Here is a tiny trained network, its code and every weight. The questions are about switching its units off for an input and a class, where a switched-off unit gives its printed mean instead of its output.

import numpy as np


def w(rows, s, z=0):
    codes = np.array(rows[::2]) - 128.0
    scale = np.full(codes.shape[1], s)
    scale[-1] = z or s
    return codes * scale


def f(y):
    return y / 2 * (1 + np.tanh(0.7978845608 * (y + 0.044715 * y**3)))


def log_softmax(a):
    a = a - a.max(-1, keepdims=True)
    return a - np.log(np.exp(a).sum(-1, keepdims=True))


def net(x, mask):
    res = np.array(x, float).reshape(1, 7) / 4 @ E
    y = f(res @ A[0][:, :-1].T + A[0][:, -1])
    res = res + np.where(mask, y, B[0][:, -1]) @ B[0][:, :-1]
    return log_softmax(res[-1] @ U[:, :-1].T + U[:, -1])


A, B = {}, {}
E = w([
[126,127,129,128,128,128,128],'x0',
[118,226,168,83,231,128,76],'x1',
[129,128,128,129,128,130,128],'x2',
[32,26,182,49,136,130,64],'x3',
[231,116,253,78,87,134,143],'x4',
[145,74,98,76,220,125,241],'x5',
[122,68,206,249,205,113,118],'x6',
],0.006)
A[0] = w([
[106,155,144,153,76,131,73,76],'n0',
[141,86,104,90,175,118,175,62],'n1',
[130,108,117,100,167,123,169,80],'n2',
[100,73,137,92,134,133,96,81],'n3',
[124,155,151,154,82,116,72,56],'n4',
[126,91,102,101,188,122,181,79],'n5',
[135,60,107,170,59,128,134,57],'n6',
[114,120,123,100,155,121,179,37],'n7',
[114,155,142,107,160,126,115,28],'n8',
[128,98,166,192,175,141,132,50],'n9',
[77,91,149,96,130,139,106,66],'n10',
[100,147,143,159,68,122,54,51],'n11',
[99,78,155,86,123,117,98,55],'n12',
[122,51,115,157,77,141,180,60],'n13',
[82,84,147,111,133,154,105,66],'n14',
[78,129,90,157,147,124,125,69],'n15',
[75,138,74,149,149,136,128,88],'n16',
[124,151,142,125,155,128,125,42],'n17',
[189,131,225,99,91,128,142,64],'n18',
[138,106,109,141,104,132,146,59],'n19',
[126,110,166,180,151,116,124,58],'n20',
[134,140,88,77,101,135,122,5],'n21',
[210,185,98,194,136,140,165,18],'n22',
[117,79,176,222,180,131,129,13],'n23',
[119,168,70,9,67,133,149,2],'n24',
[174,107,152,94,147,135,164,113],'n25',
[184,114,177,107,118,134,134,39],'n26',
[91,133,75,144,143,105,116,86],'n27',
[74,124,52,158,159,139,114,31],'n28',
[162,167,108,169,125,133,154,45],'n29',
[127,175,155,116,186,148,104,51],'n30',
[111,186,160,101,204,128,99,59],'n31',
],0.014,0.003)
B[0] = w([
[135,148,86,167,169,200,141,197],'n0',
[123,168,98,164,168,208,131,196],'n1',
[116,152,112,151,160,181,120,173],'n2',
[88,157,160,155,159,63,149,185],'n3',
[105,136,91,148,172,208,139,188],'n4',
[116,162,100,162,164,228,117,206],'n5',
[214,160,172,30,158,131,132,213],'n6',
[121,146,108,163,152,163,130,158],'n7',
[159,142,139,99,138,128,143,142],'n8',
[117,87,25,118,100,92,104,204],'n9',
[86,169,158,150,148,62,149,183],'n10',
[125,164,88,161,182,226,126,215],'n11',
[75,160,162,147,148,59,158,187],'n12',
[221,172,164,46,158,132,131,213],'n13',
[82,155,160,147,151,64,134,178],'n14',
[126,87,174,134,71,151,132,175],'n15',
[129,81,190,152,68,148,139,188],'n16',
[153,136,130,109,134,125,125,130],'n17',
[117,53,207,166,32,169,129,240],'n18',
[148,154,149,106,139,118,118,143],'n19',
[115,115,52,123,100,98,107,178],'n20',
[128,97,76,122,120,85,93,164],'n21',
[40,176,172,148,187,36,152,240],'n22',
[127,77,3,119,91,81,97,241],'n23',
[132,68,1,110,94,48,95,255],'n24',
[117,116,146,163,117,193,124,193],'n25',
[115,88,174,144,62,142,126,182],'n26',
[120,79,181,140,83,144,140,176],'n27',
[123,86,216,154,50,154,122,204],'n28',
[75,153,156,141,162,69,132,179],'n29',
[193,146,147,54,140,122,138,176],'n30',
[240,155,165,35,141,123,133,204],'n31',
],0.026,0.0074)
U = w([
[131,80,11,114,82,56,47,181],'0',
[127,68,233,173,15,162,123,196],'1',
[44,211,185,164,182,14,165,1],'2',
[133,188,86,189,187,246,107,180],'3',
[253,178,169,7,139,110,116,58],'4',
],0.006,0.001)

Each question gives the input, the list of numbers given to net, and the class t.
The units are the neurons (one row each of A and B). Each row of codes is followed by its name. A weight is (code - 128) times the scale printed after its matrix; where a second scale follows, it is the last column's (A, B and U).
mask holds one flag per neuron, in row order. A switched-off neuron (its flag False) gives its mean, the last column of its row in B, instead of its output. The means were averaged over made-up inputs and are rounded, as every weight is.
A unit's drop is (log p(t) with every unit on - log p(t) with that unit switched off) / (log p(t) with every unit on - log p(t) with every unit switched off).
The circuit of an input: a set's keep is (log p(t) with only the set's units on - log p(t) with every unit switched off) / (log p(t) with every unit on - log p(t) with every unit switched off). Starting from the 12 units with the biggest drops (on a tie, the unit counted first), units are removed one at a time, each time the one whose removal leaves the highest keep (on an exact tie, the one counted first), for as long as the keep stays at least 0.8.
circuit, biggest first: the units of the circuit, biggest drop first
unit that matters most: the unit with the biggest drop
top k neurons: the k neurons with the biggest drops, biggest first
drop when u is switched off: that unit's drop, to one decimal
input [-1,7,0,-3,2,8,-7], class 3: top 4 neurons => (n5, n1, n23, n2)
input [8,4,3,-1,6,-1,-7], class 0: unit that matters most => n24
input [-1,3,-6,3,-3,-2,0], class 1: top 2 neurons => (n22, n6)
input [8,7,-7,2,8,7,7], class 1: top 4 neurons => (n18, n24, n26, n25)
input [-2,1,-5,5,5,-6,3], class 3: top 4 neurons => (n11, n4, n0, n22)
input [6,-8,-1,0,-5,-7,-2], class 4: top 3 neurons => (n6, n13, n5)
input [5,-1,-8,-3,-4,-5,-3], class 3: top 2 neurons => (n18, n11)
input [1,3,-8,5,4,5,2], class 2: top 2 neurons => (n12, n3)
input [8,-7,2,7,-3,-4,-6], class 2: top 3 neurons => (n12, n3, n10)
input [-6,-2,0,4,-5,-4,2], class 1: top 2 neurons => (n22, n28)
input [-5,-5,3,-8,7,-8,4], class 2: top 2 neurons => (n22, n29)
input [-1,2,8,8,-7,-1,7], class 2: top 3 neurons => (n10, n14, n3)
input [-7,6,-1,-5,0,5,5], class 4: drop when n10 is switched off => 0.1
input [0,-2,-4,8,-2,-2,-7], class 2: drop when n9 is switched off => 0.2
input [3,-3,5,-3,-2,7,-2], class 3: drop when n25 is switched off => 0.0
input [5,-6,7,-7,4,0,7], class 0: circuit, biggest first => (n23)
